Moves between objects:
* | κ θ
zq | pm zn
cm | bq qq
br | dr bn
tb | tz hs
tc | qj pz
hb | dj gd
dm | zl pm
dr | lq rg
ct | gl sl
sr | mq mj
gl | mq sr
gh | md bh
cz | zl hb
gb | nf pp
tt | cm nr
mh | bf jm
gd | zc dp
cg | cj jc
nh | pz qj
fz | cg mh
tl | dp zb
cj | gb dr
bq | qm tt
sq | tj gb
mq | sr ct
cf | gs sc
bn | rg mp
fm | gb gs
pp | fm cf
mn | nm sq
zl | hs gt
rr | fr sl
pz | qm hn
nm | jm qb
rn | gp mq
jp | lf tp
gn | br cg
qj | mj tz
hs | sj dm
mb | bn cg
ls | jp gn
zc | hb gp
fj | bh bq
hm | sl zz
md | ms jg
tj | mn nf
jz | fr nj
fc | rn gb
sl | rj ct
mt | nj jm
rj | rr hm
td | pz rn
dp | gp rr
mp | lq fz
bs | qb cj
bm | nr fc
nc | zt bs
jc | fz tq
jm | tq mn
rg | br rg
sj | jz sl
lf | zn ls
zb | zz sj
nr | qq rn
zt | cp qb
nj | sj gq
fr | dp rj
pm | gt dm
mj | nh cm
zz | tl jz
dj | cz cm
gs | pp cd
nb | hn fr
bf | sc md
qm | fj cm
tq | mh nm
hn | td qj
ms | bf rn
qb | nc mt
gt | dm zq
bh | jg qm
tp | jp tq
nf | sq mn
cp | gn nc
qq | tt bm
sc | cd sq
gq | tb zl
lq | cj zn
tz | sr nb
cd | sc bf
gp | nj fr
zn | nc tp
qt | zq tb
jg | gh fj

In the rows, 68 stands for zero.

The rows follow the links: the fewer symbols apart two objects are, the more alike their rows tend to be.

Each row, then its object:
[49,67,35,82,44,66,35,66,102,73,61,54,105,65,70,52,70,97,77,98,98,35,83,76,103,66,61,52,64,88,60,56,39,63,52,83,43,54,95,85,46,92,57,75]: bs
[75,41,93,65,58,113,50,60,51,81,63,75,96,77,65,78,23,86,56,68,54,81,74,77,82,100,102,72,53,66,40,111,75,57,102,75,69,79,37,35,73,61,90,57]: fj
[83,96,38,48,53,69,73,47,87,66,42,49,112,74,75,44,74,90,51,69,92,36,93,35,90,56,76,32,84,104,78,71,53,72,67,68,41,59,76,64,40,71,44,79]: fz
[77,27,58,34,43,72,76,42,53,64,93,72,101,80,63,86,70,69,54,97,55,83,77,7,79,69,67,84,46,40,59,76,86,75,37,73,52,62,43,43,84,64,87,51]: bf
[77,84,89,88,64,56,79,86,59,86,80,53,60,52,74,100,80,89,69,55,46,77,46,83,46,83,71,114,90,43,72,50,102,44,73,66,85,122,74,68,53,31,86,67]: gp
[80,51,54,30,60,48,99,45,53,50,91,73,66,77,61,71,95,43,59,80,57,85,75,1,56,46,48,72,58,47,81,56,83,92,27,60,55,51,53,63,91,67,70,58]: pp
[88,102,43,49,60,70,79,49,85,67,39,49,105,73,74,41,73,86,53,58,90,38,92,37,82,54,73,28,86,107,80,70,55,72,73,66,46,60,78,65,39,72,44,84]: cg
[95,74,99,62,82,75,95,76,56,103,67,73,62,64,92,93,65,80,61,50,44,62,47,76,65,89,86,94,68,47,84,68,104,26,106,72,93,94,54,51,62,42,96,70]: hb
[44,71,83,91,83,78,47,78,52,35,57,74,26,66,38,50,45,34,76,43,65,102,72,105,37,62,66,55,72,87,48,87,45,106,73,54,74,64,66,78,90,78,53,61]: mj
[73,87,85,87,73,44,82,93,69,89,79,60,47,52,82,98,94,83,74,62,55,66,40,86,51,74,62,110,88,41,83,35,96,37,71,70,91,105,85,80,56,38,83,73]: sj
[60,36,41,46,48,46,73,51,69,50,101,70,77,75,60,74,94,55,70,102,68,79,72,18,71,53,42,80,52,42,69,50,70,88,10,67,47,49,66,71,85,76,69,59]: sq
[78,48,53,29,59,48,100,45,53,51,91,73,70,75,62,73,93,45,60,81,58,84,72,3,57,48,48,73,55,44,79,58,86,88,24,62,57,52,52,60,90,68,73,58]: cf
[92,80,96,72,72,64,90,78,57,100,69,63,68,60,86,100,74,90,63,51,45,67,49,73,58,83,80,106,81,44,80,60,106,29,90,72,90,109,63,57,54,31,92,68]: zc
[67,65,79,62,113,56,85,82,79,82,60,105,19,74,89,62,75,35,82,65,74,50,48,96,81,62,61,53,44,59,95,54,60,43,92,73,97,24,71,81,85,89,71,78]: qt
[76,42,88,64,56,113,52,58,51,84,68,72,101,74,67,76,26,89,57,69,53,79,73,73,81,102,99,76,53,64,41,107,79,55,100,75,68,79,40,36,71,64,91,57]: bh
[73,91,84,94,63,51,74,90,61,79,82,48,54,49,69,96,85,88,73,52,50,78,46,86,38,76,63,111,98,50,72,45,96,54,63,63,83,124,82,77,52,35,77,68]: fr
[41,62,44,88,57,73,28,76,105,77,58,68,91,66,76,54,62,91,81,96,100,33,76,98,109,75,68,52,60,82,63,60,34,54,67,86,54,49,91,84,47,95,57,79]: lf
[78,40,54,32,52,52,91,44,55,55,96,72,77,78,62,78,86,52,60,92,57,82,73,5,65,54,49,80,52,41,72,59,84,86,24,65,55,54,54,56,90,67,78,55]: sc
[43,61,41,89,47,68,28,73,104,75,65,59,96,63,70,59,65,97,81,103,101,34,76,91,107,72,64,56,61,82,56,54,38,57,58,87,50,54,95,85,51,92,61,74]: nc

Each walk starts at a row. The symbols on each line, taken left to right, move it on to the next object.
Each answer is a row, close to the row of the object it stands for.
start [42,58,43,90,52,72,25,75,102,77,61,65,95,63,75,57,62,93,84,99,97,37,77,96,108,75,64,56,59,81,57,60,35,54,64,85,52,50,90,86,50,94,62,74]
κ θ κ θ θ θ θ κ κ
[41,59,42,91,47,70,25,73,100,75,69,58,97,64,70,59,65,98,81,105,98,39,77,92,104,74,62,59,63,78,55,56,40,59,56,86,50,58,95,86,49,92,62,74]
κ κ θ κ κ κ κ θ
[74,51,44,33,57,46,89,46,59,46,92,70,71,77,58,70,95,45,59,88,66,81,77,3,62,44,45,72,58,51,77,59,75,93,17,62,50,49,60,65,87,72,66,58]
start [49,70,44,85,54,73,31,72,103,77,53,61,99,67,74,52,62,93,79,94,101,32,79,93,108,72,69,45,63,91,60,62,35,58,70,84,51,52,92,83,44,93,56,78]
θ κ κ κ κ κ κ θ
[48,31,36,66,40,51,50,61,81,55,101,65,88,67,62,77,87,69,78,113,78,67,72,38,83,60,42,82,51,48,62,47,61,80,10,73,42,50,79,81,78,87,73,63]
θ θ θ θ θ κ θ θ
[78,31,80,54,49,103,62,53,50,80,76,75,109,78,68,86,38,88,55,80,49,81,73,49,83,95,95,83,51,52,46,100,85,53,82,79,59,77,36,32,73,59,94,54]
start [43,78,74,97,83,63,53,83,57,34,62,66,19,59,39,54,63,33,81,42,66,100,66,101,28,56,53,63,83,82,56,73,49,107,57,51,74,73,76,90,83,74,48,63]
κ κ κ θ κ κ
[46,83,76,99,76,60,54,84,55,35,67,60,24,55,39,57,67,40,80,41,63,103,64,101,20,56,52,72,88,79,55,67,55,107,53,50,74,85,78,90,79,67,52,64]
θ θ κ θ θ κ θ κ κ θ
[79,86,81,88,60,50,78,88,65,89,80,51,68,50,80,99,90,95,69,59,52,65,46,78,49,79,66,113,91,44,80,42,99,40,66,70,83,117,81,76,48,35,84,70]
start [48,69,39,84,49,71,30,71,103,72,58,57,102,67,76,54,67,101,77,96,101,34,80,87,106,71,68,51,68,89,59,60,37,60,62,82,48,57,93,84,44,88,54,79]
θ θ θ κ θ κ θ
[80,49,55,29,61,46,99,45,52,52,91,73,66,78,61,73,92,42,57,81,59,86,73,2,58,49,48,75,56,45,78,58,84,90,26,59,57,51,55,60,89,66,73,57]
κ κ θ θ θ κ κ θ κ κ
[78,43,54,30,54,52,93,44,53,54,94,72,77,78,62,78,89,52,58,88,56,83,74,3,64,53,51,79,53,43,74,61,86,86,25,65,54,54,50,54,89,66,78,54]
start [78,89,79,90,58,51,76,86,64,85,88,47,65,51,78,95,89,96,67,62,51,66,46,78,48,79,66,110,95,47,75,40,99,47,66,66,82,123,84,73,48,34,81,70]
θ κ κ κ κ κ κ θ
[70,77,80,92,68,46,74,95,74,94,84,61,54,51,88,100,94,88,80,72,58,58,40,91,60,82,59,112,81,38,84,33,92,31,65,75,89,100,84,83,53,47,84,73]
κ κ θ θ κ κ θ
[44,82,83,103,83,62,55,90,56,41,65,67,16,55,45,61,66,38,82,39,61,101,59,110,26,60,57,75,88,76,59,68,56,99,63,53,80,81,75,91,77,69,54,65]
start [40,41,35,83,37,60,30,69,96,67,88,62,97,64,65,70,77,90,82,114,89,52,75,71,99,70,52,76,54,60,56,49,50,65,28,81,45,55,90,84,61,92,70,67]
θ θ θ θ κ κ θ θ κ
[54,34,40,55,45,45,63,55,72,51,99,68,79,70,57,76,90,61,74,108,73,77,74,30,77,53,37,80,50,45,64,46,66,85,7,71,46,48,72,76,83,82,74,58]
κ κ κ θ κ κ κ θ κ κ
[42,49,35,82,37,64,31,68,100,70,76,59,104,66,70,66,75,95,82,111,95,44,79,70,104,72,60,68,59,70,58,56,42,60,39,84,42,53,88,84,52,90,63,72]
start [75,92,82,93,59,51,74,87,60,78,85,44,59,47,73,95,86,90,70,54,50,74,49,82,38,75,62,111,97,50,71,46,97,55,62,63,81,125,83,79,52,34,77,68]
κ θ κ κ θ κ θ θ
[52,91,78,103,70,50,60,90,57,47,78,50,32,49,51,75,83,59,78,44,56,96,56,96,20,61,50,92,101,66,64,52,72,90,49,51,76,104,86,94,64,52,57,68]
θ θ κ κ θ θ κ κ θ
[66,94,82,99,60,45,72,90,62,70,80,45,49,45,63,91,86,80,74,50,52,81,49,87,34,70,58,107,100,53,71,41,91,64,56,60,81,122,88,85,53,36,73,68]
start [40,56,43,89,51,72,26,74,103,77,64,66,95,65,74,59,63,94,84,102,100,36,74,94,107,75,65,57,58,79,59,58,38,54,60,87,50,48,92,86,52,96,61,75]
θ θ θ θ θ θ κ θ θ
[37,51,47,93,42,58,29,82,99,78,88,61,90,60,73,81,82,97,85,113,86,45,62,87,100,77,59,87,64,54,60,41,52,53,40,85,55,68,93,88,53,79,70,70]
κ θ κ κ θ κ θ θ
[44,77,80,92,93,64,57,85,58,41,65,77,9,63,49,51,64,27,82,47,69,94,62,108,33,55,54,56,73,80,62,70,48,100,68,52,81,61,77,89,88,80,50,66]
start [42,70,76,91,86,75,48,80,59,34,60,77,24,64,42,50,53,30,81,45,69,100,71,105,36,58,61,54,72,84,52,84,41,108,68,54,72,60,68,83,87,79,47,64]
κ θ κ κ κ κ θ
[68,43,93,72,65,114,46,62,48,69,62,75,81,76,58,70,18,73,60,58,53,90,75,87,71,97,99,66,55,72,37,115,69,68,102,71,71,76,39,38,77,68,82,56]
κ θ κ θ κ κ θ θ θ
[67,45,94,63,68,102,59,57,36,49,59,77,66,79,47,69,24,53,57,48,50,109,79,67,52,80,90,64,58,71,38,114,70,90,87,60,67,75,33,41,89,61,75,50]
